[[-11 -77 -47]
 [ -4 -73 -32]
 [-41  30 -50]]
:
[[-11 -77]
 [ -4 -73]]

[[-67  10  -2  52   0]
 [  2 -29  31  -9 -90]
 [ 58 -28  12 -81  61]
 [-64  12  -1  54  -1]
 [ 27 -11 -77 -26 -49]]
:
[[-67  10]
 [  2 -29]]

[[ 10  38  46 -70]
 [  4   0  19  38]
 [ 17  17  45  -6]]
:
[[10 38]
 [ 4  0]]

[[-10  31   3  -9 -24]
 [  1   6  16  21  76]
 [  6  -9  -4  -6  -6]
 [  3  -5  -5  29 -31]]
:
[[-10  31]
 [  1   6]]

[[-25  -8 -35 -30 -22]
 [  7  -4 -26  46  -9]
 [ 20  23  22  69 -25]
 [ 20   9  32 -52 -21]]
:
[[-25  -8]
 [  7  -4]]

[[ 52   6 -81   3]
 [ 53 -15 -57 -19]
 [ 48  60 -72  82]]
:
[[ 52   6]
 [ 53 -15]]

[[-67  75 -60 -60  65]
 [-39  44 -36 -36  41]
 [ 49  22 -23 -23 -42]]
:
[[-67  75]
 [-39  44]]

[[-26 -22]
 [ 25  57]
 [-18  17]
 [ 29 -73]
 [ 49  -5]]
:
[[-26 -22]
 [ 25  57]]
---
[[-13 -54  17 -55 -15  34   8  84 -18 -15 -11  -6  26]
 [-15 -56  19 -52 -16  36   5  82 -17 -18 -13  -8  26]
 [-18 -62  19 -43 -19  36   0  72 -16 -26 -16 -12  32]]
:
[[ 26  26  32]
 [ -6  -8 -12]
 [-11 -13 -16]
 [-15 -18 -26]
 [-18 -17 -16]
 [ 84  82  72]
 [  8   5   0]
 [ 34  36  36]
 [-15 -16 -19]
 [-55 -52 -43]
 [ 17  19  19]
 [-54 -56 -62]
 [-13 -15 -18]]

[[ 51  75 -88 -54  47]
 [ 15  31  30   7   4]
 [ 86  50  40 -88  59]]
:
[[ 47   4  59]
 [-54   7 -88]
 [-88  30  40]
 [ 75  31  50]
 [ 51  15  86]]

[[-22 -21 -10   5  41 -14  -4   6 -20 -12 -28  -9  15]
 [ 13  32 -24  -3 -64  11  13 -22 -20  -9  25  12  40]
 [  7 -18 -68  -5   7   3  45  34   0   1  -5  32 -29]
 [ 25  -6   6  -6  31  52  -7 -29 -29 -22 -24  -7  16]
 [ 18   8 -22  -9  42 -10  46  -3   2  17   2  29  13]
 [-10 -38 -20   2  15  17  -5 -19  16  11 -18 -19  18]]
:
[[ 15  40 -29  16  13  18]
 [ -9  12  32  -7  29 -19]
 [-28  25  -5 -24   2 -18]
 [-12  -9   1 -22  17  11]
 [-20 -20   0 -29   2  16]
 [  6 -22  34 -29  -3 -19]
 [ -4  13  45  -7  46  -5]
 [-14  11   3  52 -10  17]
 [ 41 -64   7  31  42  15]
 [  5  -3  -5  -6  -9   2]
 [-10 -24 -68   6 -22 -20]
 [-21  32 -18  -6   8 -38]
 [-22  13   7  25  18 -10]]

[[-64  14  -3  -4]
 [-39   3   2  -4]
 [-26  -9   0  -2]
 [-31 -26   3   8]
 [ 11  20   1   6]
 [-18  -3   3  -2]
 [-69   1  -2  -1]
 [  4  74  -1   3]
 [ 13 -10 -11  -2]
 [  4  54  -4   0]
 [ 20  21  -7   2]
 [-40  -7  -4  -6]]
:
[[ -4  -4  -2   8   6  -2  -1   3  -2   0   2  -6]
 [ -3   2   0   3   1   3  -2  -1 -11  -4  -7  -4]
 [ 14   3  -9 -26  20  -3   1  74 -10  54  21  -7]
 [-64 -39 -26 -31  11 -18 -69   4  13   4  20 -40]]

[[ 10 -19 -18   4 -38  16  61  21   9   8 -38  26  10 -21  -3   2]
 [ 12 -15 -20 -11 -54 -12  20  25  -1  17 -33  -4  11  17   6   3]
 [ 27  29  34  -6  16  30 -22  73 -10   0  77 -16 -42 -77  -1 -35]
 [-10  11  30   3 -20  85  46 -40  -1   1 -40  21 -32  52  -1 -24]]
:
[[  2   3 -35 -24]
 [ -3   6  -1  -1]
 [-21  17 -77  52]
 [ 10  11 -42 -32]
 [ 26  -4 -16  21]
 [-38 -33  77 -40]
 [  8  17   0   1]
 [  9  -1 -10  -1]
 [ 21  25  73 -40]
 [ 61  20 -22  46]
 [ 16 -12  30  85]
 [-38 -54  16 -20]
 [  4 -11  -6   3]
 [-18 -20  34  30]
 [-19 -15  29  11]
 [ 10  12  27 -10]]

[[-10 -90 -45   2 -39 -40]
 [-16 -75 -16 -11 -34   7]
 [-16 -47 -10  -8  -7   7]
 [-25 -81 -12  -6 -33   5]
 [-28 -54  -9 -19 -70  15]]
:
[[-40   7   7   5  15]
 [-39 -34  -7 -33 -70]
 [  2 -11  -8  -6 -19]
 [-45 -16 -10 -12  -9]
 [-90 -75 -47 -81 -54]
 [-10 -16 -16 -25 -28]]
---
[[ 12  12 -23]
 [-80  44 -81]
 [-45 -12 -43]
 [ 73 -16 -92]]
:
[[ 44 -81]
 [-12 -43]]

[[-21  69 -55 -13]
 [ -7 -54 -41  90]
 [-56  27  23 -26]
 [ 57 -60  45  47]
 [ 29  54 -85  84]]
:
[[-54 -41]
 [ 27  23]]

[[ 60  -7  14 -55]
 [ 24   9 -69  31]
 [-37  10  36 -33]
 [-21  12  30 -13]
 [  0 -16   2 -30]]
:
[[  9 -69]
 [ 10  36]]

[[-11   4 -21 -77 -39]
 [-33 -27   7 -17  59]
 [ 48  74 -20 -23 -10]]
:
[[-27   7]
 [ 74 -20]]

[[ 25  -2 -87 -18 -22]
 [-23  19 -18  72  67]
 [-35  67  16  51  -5]]
:
[[ 19 -18]
 [ 67  16]]

[[ 29  45 -16  33]
 [ 80 -40 -64   2]
 [-46 -34  51  48]]
:
[[-40 -64]
 [-34  51]]
